[ 85 145 135 108 131 133 196 135 131 137 151 150 131 136 167 120  40 144
 158  99 141 126  84  95  96  90 193 163 112 121 124 131  59 111  89 160
 153 164 135  87 108 137 106 112 155 119 110 133 127 113 129 117] -> kibub
[112 181 135  95 161 151 102 152 131 109 164  91 131 136 167 153  65  94
 158  99 100 141  84  95 121  90 108 161 117 114 124 131 171 111 126  83
 143 120  71 140 100 137 106 112 155 102 110 133 117 127 129 117] -> leme
[ 85 109 135 108 161 168 196 135 131 137 164  91 131 136 167 179 142 144
 158   8 100 106 201 123  71  90 108 144 115 121 124 157 171 111 110 171
 143 164  87  87 108 137 157 112 155  34 110 148 122 113 129 151] -> guzoz
[112 109 135 108 161 151 149 118 151 137 164 162 131 136 167 153  65 144
 158  76 141  96  84  95 146  90 150 161 110 121 124 131 171 111 110 160
 143 164 182 119 130 137 106 112 155 102 110 119 127  90 129 117] -> demok
shift -1: [71]  [70]
shift +1: [131]  [132]
shift -1: [110 148 122]  [109 147 121]
shift +1: [162]  [163]

[145 110 138 124 149 137 109 117 113 140  82 156 130 103 118 144 100 122
 176 113 130  91 155  92 151 168 110  83 115 140 127 134  92 135 109 142
 143 140 135 140 137 138 123 146 205 124 145 126 147 143 152 160 150 112
 102 139 149]  Zuk
[145 111 144 131 159 151 123 131 128 149  92 165 132 102 114 139  92 111
 161  97 118  77 142  85 141 162 107  79 116 142 132 136  93 133 103 136
 132 125 118 123 117 115  99 125 184 105 131 115 136 140 153 161 155 119
 111 146 158]  Baro
[165 126 161 142 164 149 119 126 122 144  90 163 132 102 120 148 102 121
 176 110 128  86 149  88 143 157  98  68 102 125 114 121  77 120  93 129
 132 126 125 132 127 131 116 141 197 118 141 121 138 138 147 155 144 107
 101 136 147]  gabup
[143 107 141 127 153 143 112 121 121 145  86 158 132 104 119 147 100 122
 175 110 128  88 157  95 152 168 111  86 118 141 133 139  97 136 105 138
 141 132 128 133 128 128 112 136 194 115 137 119 141 141 152 162 152 118
 109 145 154]  bam
[154 113 144 124 148 134 105 113 115 137  81 157 136 108 127 155 114 131
 185 118 134  90 150  87 139 150  90  60  92 117 107 113  76 118  94 136
 140 139 139 147 148 149 134 160 216 133 151 129 145 137 145 148 135  95
  84 123 133]  Leru
shift -1: [90]  [89]
shift +1: [111 161]  [112 162]
shift -1: [145 126 147]  [144 125 146]
shift +1: [147]  [148]
shift +1: [161]  [162]
shift +1: [129 132 126 125]  [130 133 127 126]

[149  66  59 159 141  85 147 219] -> Zaka
[ 74  85  78 130 161  95 174 148] -> sud
[ 47 209 192 166 155 163 147  56] -> mig
shift +1: [155 163]  [156 164]
shift -1: [209 192]  [208 191]

[ 28 239  28 239  28 247  28  28] : sus
[188  81 188  81 189  74 188 188] : Fadas
[188  81 188 116 189  74 188 188] : Sug
[189  67 189  67 189  62 115 189] : Ren
[ 29 239  28 239  28 247  28  28] : kupub
[158  99 158  99 158 102 158 158] : Sebo
[189  67 189  67 189  62 189 189] : Vas
shift +1: [189]  [190]
shift -1: [158  99 158  99]  [157  98 157  98]
shift +1: [ 81 188  81]  [ 82 189  82]
shift +1: [ 99 158  99]  [100 159 100]
shift +1: [188]  [189]
shift +1: [189  67]  [190  68]
shift -1: [67]  [66]

[108 166 145 108 154 133  97 129 124 154 123 130 113] = muv
[162 147 153 101 142 125 129  89 123 152 149  97 133] = loro
[119  87 135 111 161 137 154 187 122 157  68 111 151] = peri
[132 134 142  89  99 169 122 122  83 166 134 147 117] = gobe
[155 124 165 114 117 105  97 143  94 146  68 157 176] = zesar
[ 99 138 130 172  89 135 148 139 132 108 130 177 161] = Mus
[162 147 153 101 142 125 118  89 123 152 149  97 133] = pide
[153 155 109 108 136 139 144  94 121 121 107 151  98] = mubir
[109 128  82 114 135 122 171 111  73 176 112 224 137] = rida
[133  98  91 155 133 155  99 140 147 104 161 145 106] = Zafos
shift +1: [166]  [167]
shift -1: [111  73]  [110  72]
shift +1: [98 91]  [99 92]
shift -1: [125]  [124]
shift -1: [101 142 125 118]  [100 141 124 117]
shift +1: [147 153 101]  [148 154 102]
shift -1: [169 122 122  83]  [168 121 121  82]

[166  74  88 107 170  47]  Kad
[202 151  74  32 105  98]  teg
[103 226 186  47 137 223]  sakir
[102 105 181  58 217 176]  Lov
[202 151  74 130 105  98]  Loke
[ 33  74  87  82  97 141]  Reb
[ 72  68 152 186 159 212]  Musak
[222  83 143  36 149 113]  Sede
[ 53 185 101  50 203  60]  Mitid
shift -1: [ 88 107]  [ 87 106]
shift +1: [186]  [187]

[151 192  99 172 100 112 137 130] -> dav
[165 184  70 182  99  86 108 177] -> voka
[126 171  41 206 119  45 103 211] -> Daba
[118 186 104 180 118 105 157 124] -> kitot
[134 183  80 188 115  83 130 158] -> zelaf
[154 176  49 195 105  61  95 207] -> Dodeg
[144 179  53 197 109  63 104 200] -> mosor
[125 189 109 176 116 114 161 110] -> sel
[187 187  57 182  86  80  86 201] -> miki
[144 182  66 188 108  77 115 176] -> Lisul
shift +1: [165 184  70]  [166 185  71]
shift -1: [187]  [186]
shift +1: [109 176]  [110 177]
shift -1: [ 77 115]  [ 76 114]
shift -1: [134]  [133]
shift +1: [115]  [116]
shift +1: [ 80 188 115]  [ 81 189 116]

[ 81 102  83 113  41  72 195] -> Nar
[ 41 107  95  62  70  63 157] -> Vina
[102 170  36 172 108 147  70] -> pef
[ 63  13  97 121 128 144  90] -> vab
[ 81 102  83 113  41 164 195] -> fel
[215  92 102 120  70  53  77] -> Tif
[214  91 105 117  64  55  77] -> Mebom
[ 40 105  85  63  70  70 154] -> Vude
[ 63  13  84 121 128 144  90] -> mabe
[206  82  91 154  66  20 133] -> tonek
shift -1: [117]  [116]
shift +1: [113]  [114]
shift +1: [13 84]  [14 85]
shift -1: [ 91 154]  [ 90 153]
shift +1: [ 84 121]  [ 85 122]

[187 150 122 128 168 121 151 111] = Depo
[217  96 135 133 194 133  98 123] = silef
[217  96 135 133 194 118  96 180] = koso
[202 110 110 133 182 140 112 113] = lolab
[139 152 118 118 148 122 151  52] = Nefo
shift +1: [187]  [188]
shift -1: [110]  [109]
shift -1: [217  96 135]  [216  95 134]
shift +1: [148]  [149]
shift +1: [217  96 135]  [218  97 136]
shift +1: [182 140]  [183 141]
shift +1: [133]  [134]

[ 69 165 161 146 134 158 161 171 106 162 158  44 161  79 154 114 147  89
 150 129  56 154 147 101 152 185 161 148 169 149 169 171 134 141 152 109
  86 145 203 172 151 126] = Puv
[ 69 165 161 146 134 158 161 171 106 162 158  44 161  79 154 114 147  89
 150 129  56 154 147 101 152  70  96 128 152 134  54  39  85 147 142 137
 151 122 157 142 139 114] = pamu
[ 69 165 161 146 134 158 161 171 106 162 158  44 161  79 154 114 147  89
 150 129  56 154 147 101 152  70  96 128 152 134  54  39  85 147 142 124
 127 116 178 156 148  54] = tabur
[136 165  50 155 125 124  57 178 134  63  75 135  61 107 164 127 162 146
 156 123 143  77  84  96 125  81 106 134 174 147  54  56  89 148 158 124
 127 141 183 156 156 144] = rel
[119 192  96 175 119 148  85 191 109  81 109 124  88 114 175 119 182 156
 159 113 120 106 102 121 104 118 116 135 175 154  69 101  97 145 159 116
 110 143 198 157 170 128] = Kizas
shift -1: [124]  [123]
shift +1: [183]  [184]
shift +1: [ 88 114 175]  [ 89 115 176]

[141 120 121 154  44 172 153] : pas
[186 115 139 114 116 149  48] : fozi
[117 119 150  52 174 153  35] : damin
shift +1: [153]  [154]
shift -1: [121 154  44 172]  [120 153  43 171]
shift -1: [154]  [153]
shift -1: [186 115 139]  [185 114 138]
shift -1: [120 121]  [119 120]

[143 220 158 150  22] : sezok
[143 220 158 132 114] : Gitab
[143 220 158 128 114] : lod
shift +1: [158]  [159]
shift -1: [143 220 158]  [142 219 157]
shift +1: [143]  [144]

[193 141 248 131 152  90 194] = zava
[127 152  98 187  97 210 113] = vuvib
[149 147 104 199 102 205 105] = kini
shift +1: [248 131]  [249 132]
shift -1: [248]  [247]

[135 142 131  99 133 142 135 140 126 144  97 130 128 101 102 132] -> losa
[114 152 111 138 105 138 115 134 127 160 137  95 122 134 136  95] -> Bipan
[138 132 112 119 138 139 137 137 129 132 118  94 128 120 120  99] -> pogit
[121 111 135 158 124 110 122 113 132 109 165 157 128 160 156 149] -> zodu
[118 131 145 150 116 123 119 122 126 132 152 163 125 147 148 161] -> zep
[139 128  77 142 143 137 138 139 145 127 146  19 142 146 141  29] -> fis
[139 141 127 115 138 144 138 142 131 143 113 120 131 114 117 120] -> Mufen
[140  76 121 138 150 119 140 124 143  62 142 121 149 144 138 119] -> rezab
[139  99 125 139 147 127 139 131 142  89 142 125 146 143 138 124] -> kes
[125 113 118 133 127 113 125 115 126 111 135 132 125 137 133 127] -> nug
[143 127 137 115 148 138 142 139 136 126 113 142 139 116 117 142] -> pilof
shift +1: [94]  [95]
shift -1: [124 143  62]  [123 142  61]
shift -1: [131]  [130]

[ 51 208 204 132  53 131 147 214 173 210  47  57 131  50 203 110 215 215
 189 207  87 161  96  97 174  81 168 139 112] : viv
[ 51 208 204 132  53 131 147 214 173 210  47  57 131  50 203 110 215 215
 189 207  87 161 210 212  92 192  46 178 166] : bazer
[169  85  83 142 182 148 111  85  97  89 174 181 145 173  95 159  84  83
  90  95 170 131  84  83 143 104 175  94 110] : Tinaz
shift -1: [170]  [169]
shift -1: [161 210 212  92]  [160 209 211  91]
shift -1: [46]  [45]
shift +1: [173]  [174]

[ 91 190 125  90 111 116 163] -> pazoz
[ 80 174 176 103 145  84  55] -> bape
[ 87 166 181 110 147  73  54] -> rasog
[208  62 138 191 136  39 182] -> sumev
[ 92  78 137 215 115  71 138] -> lavup
[ 32 201 111  66 111 232  76] -> pevud
[ 92 190 125  90 111 116 164] -> tolar
shift +1: [111]  [112]
shift +1: [190]  [191]
shift -1: [111  66]  [110  65]
shift -1: [66]  [65]
shift +1: [190 125  90 111]  [191 126  91 112]

[159  86 174 208 125 109 169 228] = tofe
[148  86 174 150 125 109 126 123] = kek
[155  94 107 163 125  82 168 230] = Bem
shift -1: [174]  [173]
shift +1: [148  86 174 150]  [149  87 175 151]
shift +1: [107 163]  [108 164]
shift +1: [126]  [127]

[162 142 116 135 165 212  58  73 213 153 176 149 122  77 198  63  52 157
 121 115  94 178  70  73 144 125 153 148 135 127  18 159 147 104 148  69
 144  80 154 165 100 149 108 121 201 250 174  51 131 106 192 134  60 204
 188  75 183 142  28 166]  kur
[170  66 130 168 165 174  81  88 151 133  66  81 185 155 138 188  84 112
 200  59 176 101  65 115 105 247 137  65 193  84 133 150 104 101  75 181
 105 174 233 128   6  78  61  67 112 126  95 140 133  99  55 151  93 180
 156  29 190 150 144 100]  fub
[131  96 147 168 194 157  48   9 102 168 156  98 215  87 144 139  44 148
 187  95 168 131  69 140 129 183  74 105 156 189 101 167 102  87  84 141
 142 150 223  23  29 101  58 157 113 146 140  93  56  61  85 169 123 141
 143  55 124  64 107 188]  Mub
[154 149 109  57 144 125 176 207 164  68  51  97 148 201  58 220 145  75
 134  59 140  72 170 172  88 140 194 131 117 110 153 121 171 145 101 136
 127 210 112 161 107  39 118  21 114 146  71 135 231 163 103  54 146  95
  94  72 108 208 186  28]  ves
[129 215 121 131 172 128  85  98 122 145 160 112 126  91  45  35  76  93
 127 178  84 141  70  95  61 100 165 165  50 182  71 193  85 140 106  85
 136 116 217  44  89 155  80 131 207 208 143 114 211  65 198 107  82 110
 109  49 189 123  45 139]  fusez
shift -1: [122  77 198]  [121  76 197]
shift +1: [78]  [79]
shift -1: [208]  [207]
shift -1: [140  72 170 172]  [139  71 169 171]
shift -1: [95]  [94]

[108 118 212 168  96  59 192  91 122  88 127] : nesu
[ 82 109 176 172  98 115 149 132 114  95 133] : Renis
[106  64 130  98 198  93 130 152 122  27  98] : Kemat
[117 131 208 162  91  44 197  76 128 101 119] : lovi
[ 94  85 154 135 147  95 142 140 119  59 112] : gora
[122 119 207 154 108  57 192  88 124  88 126] : vuf
shift +1: [ 88 124]  [ 89 125]
shift -1: [ 57 192]  [ 56 191]
shift -1: [118 212 168  96]  [117 211 167  95]
shift +1: [162]  [163]

[173  14 107  90 106] -> loto
[134 126  94 160  81] -> Ratol
[201  84 189 100 105] -> Mebi
[132 181 147 157 189] -> fav
[121  94 136 148 107] -> gerom
[134  79 130 152 163] -> takod
[120  14 107  90 106] -> mogu
shift +1: [132 181 147]  [133 182 148]
shift +1: [84]  [85]
shift -1: [90]  [89]
shift +1: [126]  [127]
shift +1: [201]  [202]
shift -1: [189]  [188]
shift +1: [120]  [121]

[124 162 101 139 134 123 111 129 178 151 122 117 124  95 132 122  90 182
  84  86] = suro
[124 162 101 139 134 123 111 129 178 151 122 117 104 115  86  75 105 107
 128 100] = Zibuk
[126 163 130 141 131  84 134 125 229 150 100  35 124 132  37  56  69 132
  75 159] = dimeb
[126 163 130 141 131  84 134 125 229 150 100  35 124 132  37  56  69  88
 216 150] = lag
shift -1: [178]  [177]
shift +1: [101 139 134]  [102 140 135]
shift +1: [ 95 132]  [ 96 133]
shift +1: [111 129]  [112 130]
shift -1: [134 123 111 129]  [133 122 110 128]
shift +1: [139 134 123]  [140 135 124]

[ 24  24 226 214]  zive
[155 143 113 181]  nipe
[156 169  89  54]  gatog
shift +1: [169]  [170]
shift -1: [156 169]  [155 168]

[129 126 129 128 129 126 128 126 128 126 128] -> tuk
[135 107 146 108 149  97 151 144 159 139 138] -> Zupe
[140 136  98  42  80 128  89 158 137 141 100] -> mel
[115 120 161 218 177 128 168  96 119 114 156] -> losu
[137 134 104  61  90 128  98 152 135 138 107] -> Maru
shift -1: [161 218]  [160 217]
shift -1: [128 126 128 126]  [127 125 127 125]

[191 209  46  54  48  43 156  78 118  81] : lelep
[ 85 111  48 111 149  61 193 117 177  69] : nozu
[185 134 179 112 133 185  41  57  46 224] : Lur
[ 43 206 124 220  56 140 122 220 104  80] : susuk
[182 143 180 119 124 186  42  63  45 221] : lunif
[ 77 113  38 105 144  50 203 125 188  55] : neli
[205  58 208 101 198 191 149 199 209  42] : vap
[ 50 210 122 216  53 140 101 213  79 107] : Vuv
[185 130 177 110 136 183  43  56  48 223] : niz
[ 51 208 122 215  54 139 102 211  81 106] : kul
shift +1: [110 136]  [111 137]
shift -1: [216]  [215]

[176 146 180  63 203  53 204  52  44 212  44] = bopal
[178 172 112  65 206  50 206  50 206  50 206] = gepe
[179 185  70 170  53 203  53 203  44 212  44] = vipap
[ 82 123  73 193  53 203  53 203 216  40 216] = Tovo
[164 181  65 189  49 207  49 207 209  47 209] = Vura
[ 79  80 163 171  61 195  61 195  48 208  48] = pokib
[190 185 110  64 205  51 205  51 195  61 195] = vagon
[ 77 106  87 191  55 200  55 201 211  45 211] = bul
[139 170  73 186  63 193  63 193  55 201  55] = Zato
shift -1: [203  44]  [202  43]
shift -1: [ 51 205]  [ 50 204]
shift +1: [195  48]  [196  49]
shift +1: [ 73 186  63 193]  [ 74 187  64 194]
shift +1: [164]  [165]
shift +1: [48]  [49]

